Below is a small trained network, with its code and all its weights. Each question gives an input and a class and asks what happens when units are switched off, that is, made to give their printed mean instead of their output.

import numpy as np


def w(rows, s, z=0):
    codes = np.array(rows[::2]) - 128.0
    scale = np.full(codes.shape[1], s)
    scale[-1] = z or s
    return codes * scale


def norm(h):
    return h / np.sqrt((h * h).mean(-1, keepdims=True) + 1e-5)


def f(y):
    return y / 2 * (1 + np.tanh(0.7978845608 * (y + 0.044715 * y**3)))


def log_softmax(a):
    a = a - a.max(-1, keepdims=True)
    return a - np.log(np.exp(a).sum(-1, keepdims=True))


def net(x, mask):
    res = np.array(x, float).reshape(1, 7) / 4 @ E
    u = 0
    for l in range(4):
        y = f(norm(res) @ A[l][:, :-1].T + A[l][:, -1])
        res = res + np.where(mask[u : u + 4], y, B[l][:, -1]) @ B[l][:, :-1]
        u += 4
    return log_softmax(norm(res)[-1] @ U[:, :-1].T + U[:, -1])


A, B = {}, {}
E = w([
[159,99,139,225,97,136,132,231,173],'x0',
[100,138,121,189,182,108,219,237,175],'x1',
[188,67,188,118,185,230,65,147,113],'x2',
[123,248,99,98,95,140,16,20,134],'x3',
[92,150,183,158,129,103,142,122,170],'x4',
[43,150,205,51,50,120,156,181,191],'x5',
[89,170,115,4,46,152,191,255,116],'x6',
],0.00055)
A[0] = w([
[90,138,113,174,121,39,240,199,133,63],'0.n0',
[135,131,134,134,123,119,129,123,128,77],'0.n1',
[173,146,149,172,149,137,39,1,98,252],'0.n2',
[122,125,119,123,129,141,128,131,132,183],'0.n3',
],0.0019,0.00035)
B[0] = w([
[75,86,211,145,190,224,34,112,190,255],'0.n0',
[116,121,114,123,128,139,139,135,111,117],'0.n1',
[118,97,79,232,124,130,118,196,249,250],'0.n2',
[127,139,140,137,128,116,112,123,133,140],'0.n3',
],0.0015,0.00084)
A[1] = w([
[124,125,164,126,127,159,114,107,128,74],'1.n0',
[168,122,164,37,26,181,54,151,113,2],'1.n1',
[70,133,192,70,97,95,113,108,188,63],'1.n2',
[165,6,166,115,153,157,185,176,67,32],'1.n3',
],0.002,0.00057)
B[1] = w([
[104,127,88,142,156,110,158,129,129,113],'1.n0',
[46,149,182,102,253,193,193,121,109,141],'1.n1',
[96,165,123,89,145,109,199,104,68,199],'1.n2',
[154,155,61,139,59,68,83,96,110,254],'1.n3',
],0.0019,0.00051)
A[2] = w([
[141,133,121,184,219,103,158,108,142,38],'2.n0',
[126,142,132,61,118,192,106,143,95,125],'2.n1',
[110,112,131,144,94,109,195,250,149,109],'2.n2',
[212,114,83,179,179,157,92,164,97,4],'2.n3',
],0.0024,0.0005)
B[2] = w([
[72,146,236,95,131,222,143,189,156,170],'2.n0',
[115,46,136,185,227,159,152,147,190,140],'2.n1',
[207,27,25,223,253,212,18,107,201,254],'2.n2',
[25,187,193,49,121,152,202,138,44,214],'2.n3',
],0.0014,0.00091)
A[3] = w([
[167,124,102,132,102,106,118,139,116,23],'3.n0',
[101,194,97,134,63,85,122,98,165,174],'3.n1',
[156,124,171,254,130,124,82,112,171,157],'3.n2',
[137,137,121,87,126,136,100,39,77,253],'3.n3',
],0.003,0.00044)
B[3] = w([
[149,121,103,111,84,67,100,107,117,112],'3.n0',
[250,91,149,127,75,82,116,98,30,144],'3.n1',
[117,35,18,166,222,201,62,234,234,250],'3.n2',
[182,54,65,237,145,121,81,243,199,144],'3.n3',
],0.0017,0.0021)
U = w([
[144,56,73,231,188,177,51,188,225,249],'0',
[29,184,223,3,150,173,233,125,90,74],'1',
[213,153,103,139,9,10,116,50,42,35],'2',
],0.0042,0.0019)

Each question gives the input, the list of numbers given to net, and the class t.
The units are the neurons (one row each of A and B). Each row of codes is followed by its name. A weight is (code - 128) times the scale printed after its matrix; where a second scale follows, it is the last column's (A, B and U).
mask holds one flag per neuron, layer by layer. A switched-off neuron (its flag False) gives its mean, the last column of its row in B, instead of its output. The means were averaged over made-up inputs and are rounded, as every weight is.
A unit's drop is (log p(t) with every unit on - log p(t) with that unit switched off) / (log p(t) with every unit on - log p(t) with every unit switched off).
The circuit of an input: a set's keep is (log p(t) with only the set's units on - log p(t) with every unit switched off) / (log p(t) with every unit on - log p(t) with every unit switched off). Starting from the 12 units with the biggest drops (on a tie, the unit counted first), units are removed one at a time, each time the one whose removal leaves the highest keep (on an exact tie, the one counted first), for as long as the keep stays at least 0.8.
circuit, biggest first: the units of the circuit, biggest drop first
k most important neurons: the k neurons with the biggest drops, biggest first
k most important neurons of layer l: the k neurons of layer l with the biggest drops, biggest first
drop when u is switched off: that unit's drop, to one decimal
input [-6,2,-1,8,-5,6,-2], class 2: 3 most important neurons of layer 3 => [3.n1, 3.n2, 3.n3]
input [1,-2,7,2,-3,-7,3], class 1: 2 most important neurons of layer 2 => [2.n3, 2.n2]
input [-4,0,2,-5,-4,0,3], class 2: circuit, biggest first => [1.n3, 3.n2]
input [5,-7,-2,2,-4,2,8], class 1: most important neuron => [1.n1]
input [5,-1,-6,2,-8,8,-2], class 1: circuit, biggest first => [0.n2, 1.n1, 3.n2]
input [-7,1,8,3,7,-8,5], class 1: circuit, biggest first => [3.n2, 2.n2]
input [-5,2,-7,1,0,6,-1], class 2: 2 most important neurons => [3.n1, 2.n3]
input [-5,1,0,3,-2,-1,-1], class 2: 3 most important neurons => [2.n2, 0.n0, 3.n1]
input [3,3,0,5,-5,4,4], class 1: 3 most important neurons => [0.n2, 3.n2, 1.n1]
input [1,-4,5,5,4,-1,4], class 1: 3 most important neurons => [1.n1, 2.n2, 3.n2]
input [-4,4,8,6,7,1,2], class 1: 2 most important neurons => [2.n2, 3.n2]
input [-8,-2,-1,1,3,-5,1], class 2: 4 most important neurons => [2.n2, 0.n0, 3.n2, 3.n1]
input [6,2,-4,8,-6,-1,3], class 2: circuit, biggest first => [3.n1, 3.n2]
input [-6,0,4,-1,-8,8,-2], class 1: circuit, biggest first => [3.n2]
input [-5,3,-1,3,1,7,-8], class 2: 2 most important neurons => [2.n2, 3.n1]
input [-2,1,7,0,-4,5,-3], class 1: circuit, biggest first => [2.n2, 3.n2]
input [1,4,-5,7,-4,0,0], class 2: 2 most important neurons => [3.n1, 2.n2]
input [6,-7,-7,-2,3,0,3], class 1: 2 most important neurons => [1.n1, 0.n2]
input [5,-7,3,0,-5,-4,7], class 1: 2 most important neurons => [1.n1, 3.n2]
input [1,-6,-4,-6,-2,-2,5], class 2: 2 most important neurons => [3.n2, 1.n3]
input [-8,8,-8,7,0,4,-4], class 2: circuit, biggest first => [3.n1]
input [5,-8,-3,-6,-6,-8,6], class 2: 2 most important neurons => [3.n2, 1.n3]
input [-8,6,7,3,5,-3,3], class 1: 2 most important neurons => [3.n2, 2.n2]
input [-6,2,-5,6,3,-1,-2], class 2: drop when 2.n3 is switched off => 0.0
